Here is a tiny trained network, its code and every weight. The questions are about switching its units off for an input and a class, where a switched-off unit gives its printed mean instead of its output.

import numpy as np


def w(rows, s, z=0):
    codes = np.array(rows[::2]) - 128.0
    scale = np.full(codes.shape[1], s)
    scale[-1] = z or s
    return codes * scale


def f(y):
    return y / 2 * (1 + np.tanh(0.7978845608 * (y + 0.044715 * y**3)))


def log_softmax(a):
    a = a - a.max(-1, keepdims=True)
    return a - np.log(np.exp(a).sum(-1, keepdims=True))


def net(x, mask):
    res = np.array(x, float).reshape(1, 5) / 4 @ E
    y = f(res @ A[0][:, :-1].T + A[0][:, -1])
    res = res + np.where(mask, y, B[0][:, -1]) @ B[0][:, :-1]
    return log_softmax(res[-1] @ U[:, :-1].T + U[:, -1])


A, B = {}, {}
E = w([
[114,124,134,138,122,129,112,116,137,132],'x0',
[126,78,140,59,216,91,42,140,142,235],'x1',
[57,167,180,90,169,232,194,193,159,129],'x2',
[131,129,143,131,113,132,93,143,126,122],'x3',
[193,63,163,69,142,96,168,142,184,2],'x4',
],0.013)
A[0] = w([
[145,149,27,186,105,67,99,63,15,184,228],'N1',
[174,82,110,145,26,127,157,83,138,50,179],'N2',
[228,27,120,89,163,19,97,100,170,125,153],'N3',
[2,252,149,203,61,201,203,190,99,156,252],'N4',
[137,124,180,67,171,174,182,162,249,87,81],'N5',
[123,111,153,73,188,127,105,163,147,241,172],'N6',
[115,71,134,46,164,48,94,113,162,165,117],'N7',
],0.0082,0.0042)
B[0] = w([
[118,71,77,81,66,130,64,163,185,91,222],'N1',
[149,85,147,131,137,111,160,59,106,47,215],'N2',
[113,156,178,185,158,56,208,194,179,155,219],'N3',
[210,165,170,135,101,160,148,138,144,192,253],'N4',
[163,108,75,46,99,120,45,169,138,126,193],'N5',
[10,125,144,90,230,150,109,130,84,124,204],'N6',
[137,163,169,148,167,95,84,168,167,171,186],'N7',
],0.011,0.02)
U = w([
[205,75,70,83,39,168,120,101,172,96,216],'0',
[159,202,185,176,145,105,189,129,182,213,244],'1',
[82,90,89,60,162,110,57,140,173,137,69],'2',
[68,146,152,84,206,221,119,42,2,200,2],'3',
[128,94,131,173,146,68,198,59,80,54,64],'4',
],0.0086,0.0024)

Each question gives the input, the list of numbers given to net, and the class t.
The units are the neurons (one row each of A and B). Each row of codes is followed by its name. A weight is (code - 128) times the scale printed after its matrix; where a second scale follows, it is the last column's (A, B and U).
mask holds one flag per neuron, in row order. A switched-off neuron (its flag False) gives its mean, the last column of its row in B, instead of its output. The means were averaged over made-up inputs and are rounded, as every weight is.
A unit's drop is (log p(t) with every unit on - log p(t) with that unit switched off) / (log p(t) with every unit on - log p(t) with every unit switched off).
The circuit of an input: a set's keep is (log p(t) with only the set's units on - log p(t) with every unit switched off) / (log p(t) with every unit on - log p(t) with every unit switched off). Starting from all 7 units, units are removed one at a time, each time the one whose removal leaves the highest keep (on an exact tie, the one counted first), for as long as the keep stays at least 0.8.
circuit, biggest first: the units of the circuit, biggest drop first
most important unit: the unit with the biggest drop
top k neurons: the k neurons with the biggest drops, biggest first
drop when u is switched off: that unit's drop, to one decimal
input [8,-1,-8,-7,6], class 4: top 2 neurons : (N2, N4)
input [-3,-5,8,5,2], class 0: most important unit : N5
input [-6,-1,-8,5,1], class 4: top 3 neurons : (N3, N5, N4)
input [-5,1,8,-7,-6], class 3: top 3 neurons : (N6, N3, N7)
input [-3,-1,1,7,3], class 0: top 3 neurons : (N6, N3, N7)
input [-5,2,-1,2,5], class 1: top 2 neurons : (N3, N1)
input [-8,-1,-3,-8,-1], class 0: circuit, biggest first : (N6, N1)
input [1,1,6,3,-8], class 3: top 3 neurons : (N6, N3, N7)
input [0,5,0,-4,2], class 1: top 3 neurons : (N1, N3, N7)
input [-2,-1,-7,1,2], class 4: top 2 neurons : (N3, N4)
input [5,4,-1,-8,7], class 1: top 2 neurons : (N3, N1)
input [1,-8,-1,-4,-5], class 0: top 2 neurons : (N1, N3)
input [2,0,4,-3,1], class 0: circuit, biggest first : (N3, N6)
input [1,-6,-2,0,1], class 4: circuit, biggest first : (N2)
input [2,8,1,6,-4], class 3: top 2 neurons : (N6, N5)
input [6,5,-5,-6,1], class 1: top 2 neurons : (N3, N5)
input [-5,3,-3,3,6], class 1: drop when N3 is switched off : 0.2
input [-8,4,2,-5,-6], class 3: drop when N6 is switched off : 0.2
input [0,-7,0,-3,-6], class 0: drop when N3 is switched off : 1.0
input [-7,0,-7,-8,-8], class 0: circuit, biggest first : (N1)
